Below is a small trained network, with its code and all its weights. Each question gives an input and a class and asks what happens when units are switched off, that is, made to give their printed mean instead of their output.

import numpy as np


def w(rows, s, z=0):
    codes = np.array(rows[::2]) - 128.0
    scale = np.full(codes.shape[1], s)
    scale[-1] = z or s
    return codes * scale


def f(y):
    return np.maximum(y, 0)


def log_softmax(a):
    a = a - a.max(-1, keepdims=True)
    return a - np.log(np.exp(a).sum(-1, keepdims=True))


def net(x, mask):
    res = np.array(x, float).reshape(1, 5) / 4 @ E
    y = f(res @ A[0][:, :-1].T + A[0][:, -1])
    res = res + np.where(mask, y, B[0][:, -1]) @ B[0][:, :-1]
    return log_softmax(res[-1] @ U[:, :-1].T + U[:, -1])


A, B = {}, {}
E = w([
[115,164,191,123,186,128,6,198,73,120],'x0',
[126,130,127,122,128,131,123,119,124,135],'x1',
[195,132,201,50,103,56,136,147,194,192],'x2',
[38,215,25,116,134,81,129,184,174,164],'x3',
[126,115,122,123,136,135,123,133,136,130],'x4',
],0.014)
A[0] = w([
[192,116,194,90,105,89,116,176,176,218,1],'n1',
[144,191,102,66,133,102,165,153,239,171,114],'n2',
[177,147,86,51,105,19,253,129,215,223,124],'n3',
[87,136,58,227,111,180,140,120,107,126,2],'n4',
[152,90,66,122,74,160,228,60,142,101,88],'n5',
[177,44,211,156,135,154,140,87,94,107,236],'n6',
[118,136,92,59,48,101,218,140,205,195,114],'n7',
[122,39,129,139,139,170,60,128,38,59,140],'n8',
[129,172,163,118,163,158,133,153,181,148,50],'n9',
[53,159,115,134,161,79,105,131,147,101,24],'n10',
[60,168,220,131,160,120,79,169,130,138,1],'n11',
[178,75,191,121,112,151,137,82,149,79,54],'n12',
[124,137,148,96,146,108,52,218,29,169,31],'n13',
[126,69,83,160,61,120,207,44,176,106,57],'n14',
[159,96,60,136,76,167,232,67,164,148,220],'n15',
[126,101,115,147,125,115,190,98,119,91,91],'n16',
[109,216,42,95,152,107,118,159,178,121,128],'n17',
[55,131,26,204,119,193,119,105,88,81,94],'n18',
[196,19,186,172,123,110,146,85,76,161,54],'n19',
[25,178,12,114,111,51,115,205,91,180,55],'n20',
[136,96,79,167,105,170,255,15,196,141,183],'n21',
[216,141,213,24,96,75,85,168,235,167,38],'n22',
[61,119,117,72,85,177,100,94,86,99,182],'n23',
[205,118,246,68,116,40,98,155,252,236,146],'n24',
[46,197,73,118,148,73,128,163,149,137,17],'n25',
[133,134,96,95,75,93,210,135,240,193,104],'n26',
[130,160,159,192,176,179,82,120,70,109,154],'n27',
[17,156,98,160,116,66,100,135,148,179,56],'n28',
[238,114,166,141,187,173,106,125,32,59,188],'n29',
[232,45,204,123,121,179,150,95,128,51,105],'n30',
[130,144,204,173,170,199,45,117,48,53,132],'n31',
[155,59,106,117,168,150,78,120,51,118,152],'n32',
[153,140,161,146,129,222,179,114,91,128,72],'n33',
[129,151,44,111,92,58,177,72,192,237,78],'n34',
[116,152,83,54,89,98,181,165,217,199,111],'n35',
[221,109,127,67,132,52,88,143,148,162,29],'n36',
[112,121,101,176,133,130,111,163,96,122,69],'n37',
],0.0084,0.0085)
B[0] = w([
[193,213,50,21,106,209,12,178,73,12,179],'n1',
[165,64,173,158,180,79,173,131,114,178,198],'n2',
[177,43,203,136,189,100,178,156,91,191,240],'n3',
[57,83,108,219,43,69,254,57,198,175,168],'n4',
[159,215,83,51,107,189,84,199,127,69,202],'n5',
[182,187,85,108,153,187,87,196,101,31,222],'n6',
[157,84,164,205,174,112,164,152,97,176,211],'n7',
[190,133,154,128,140,148,149,182,91,148,194],'n8',
[93,96,128,157,107,102,122,99,164,167,138],'n9',
[203,149,121,85,144,184,82,167,104,94,154],'n10',
[41,66,70,159,46,32,209,66,217,198,162],'n11',
[34,115,106,196,79,108,218,53,182,161,172],'n12',
[64,180,17,134,52,111,136,69,172,60,180],'n13',
[204,217,106,49,171,222,22,176,68,36,197],'n14',
[78,156,23,146,31,88,152,54,205,86,232],'n15',
[132,140,141,149,124,137,110,137,141,101,158],'n16',
[88,142,98,165,89,101,152,107,184,139,201],'n17',
[98,176,83,102,103,107,137,110,168,114,207],'n18',
[36,100,119,202,67,96,216,94,200,127,185],'n19',
[118,199,26,112,61,142,84,95,168,42,220],'n20',
[94,170,34,86,57,147,104,74,224,65,241],'n21',
[91,209,41,88,59,162,93,114,173,69,214],'n22',
[117,132,148,100,162,149,108,165,96,130,165],'n23',
[37,157,65,173,65,112,156,70,209,102,251],'n24',
[164,201,4,95,106,190,70,123,102,46,185],'n25',
[150,85,200,173,172,107,167,128,83,174,209],'n26',
[157,138,123,130,149,154,119,196,93,135,185],'n27',
[147,187,56,130,88,149,100,128,116,68,180],'n28',
[171,72,151,104,206,147,150,184,65,179,211],'n29',
[52,162,43,151,58,136,155,104,166,96,211],'n30',
[196,97,168,119,159,159,150,148,73,165,210],'n31',
[139,121,184,106,131,120,149,150,74,143,173],'n32',
[138,122,159,122,161,154,89,145,102,116,154],'n33',
[143,92,175,160,163,72,152,135,142,176,205],'n34',
[163,55,186,94,203,88,203,146,112,192,206],'n35',
[179,224,54,105,108,198,91,167,64,40,168],'n36',
[161,157,141,135,138,131,126,127,133,85,145],'n37',
],0.0094,0.021)
U = w([
[193,185,112,57,124,197,35,168,79,48,251],'0',
[25,121,112,166,78,69,179,47,188,144,28],'1',
[220,23,229,166,233,90,172,179,17,245,193],'2',
],0.012,0.0032)

Each question gives the input, the list of numbers given to net, and the class t.
The units are the neurons (one row each of A and B). Each row of codes is followed by its name. A weight is (code - 128) times the scale printed after its matrix; where a second scale follows, it is the last column's (A, B and U).
mask holds one flag per neuron, in row order. A switched-off neuron (its flag False) gives its mean, the last column of its row in B, instead of its output. The means were averaged over made-up inputs and are rounded, as every weight is.
A unit's drop is (log p(t) with every unit on - log p(t) with that unit switched off) / (log p(t) with every unit on - log p(t) with every unit switched off).
unit that matters most: the unit with the biggest drop
k most important neurons: the k neurons with the biggest drops, biggest first
drop of u: that unit's drop, to one decimal
input [-6,-6,0,-4,-1], class 0: 4 most important neurons : n14, n5, n6, n24
input [-8,7,-4,-7,7], class 0: 3 most important neurons : n14, n5, n6
input [-6,4,7,1,-1], class 2: unit that matters most : n3
input [-1,-3,5,-5,2], class 1: 3 most important neurons : n24, n19, n12
input [6,-1,7,7,5], class 1: 2 most important neurons : n24, n11
input [6,-5,3,2,2], class 1: 3 most important neurons : n11, n14, n6
input [-8,-2,-2,-6,2], class 0: 2 most important neurons : n14, n5
input [-4,-4,-3,0,-3], class 0: 4 most important neurons : n14, n24, n5, n19
input [0,0,6,-1,7], class 1: 2 most important neurons : n24, n14
input [-3,7,8,-6,0], class 1: 2 most important neurons : n24, n19
input [-8,5,2,8,6], class 2: 2 most important neurons : n3, n35
input [-5,-4,0,-6,8], class 0: 3 most important neurons : n14, n6, n5
input [-7,-8,-6,-5,2], class 0: 2 most important neurons : n14, n5
input [-8,-5,-4,0,-3], class 0: 3 most important neurons : n14, n5, n24
input [8,7,1,3,4], class 1: unit that matters most : n11
input [-8,4,0,-7,3], class 0: 4 most important neurons : n14, n5, n6, n24
input [4,8,6,4,1], class 1: drop of n24 : 1.0
input [-7,0,2,6,1], class 2: drop of n3 : 0.3
input [0,6,3,8,0], class 2: drop of n21 : 0.1
input [5,-4,8,5,1], class 1: unit that matters most : n24
input [-2,-8,6,-6,-6], class 1: drop of n12 : 2.4
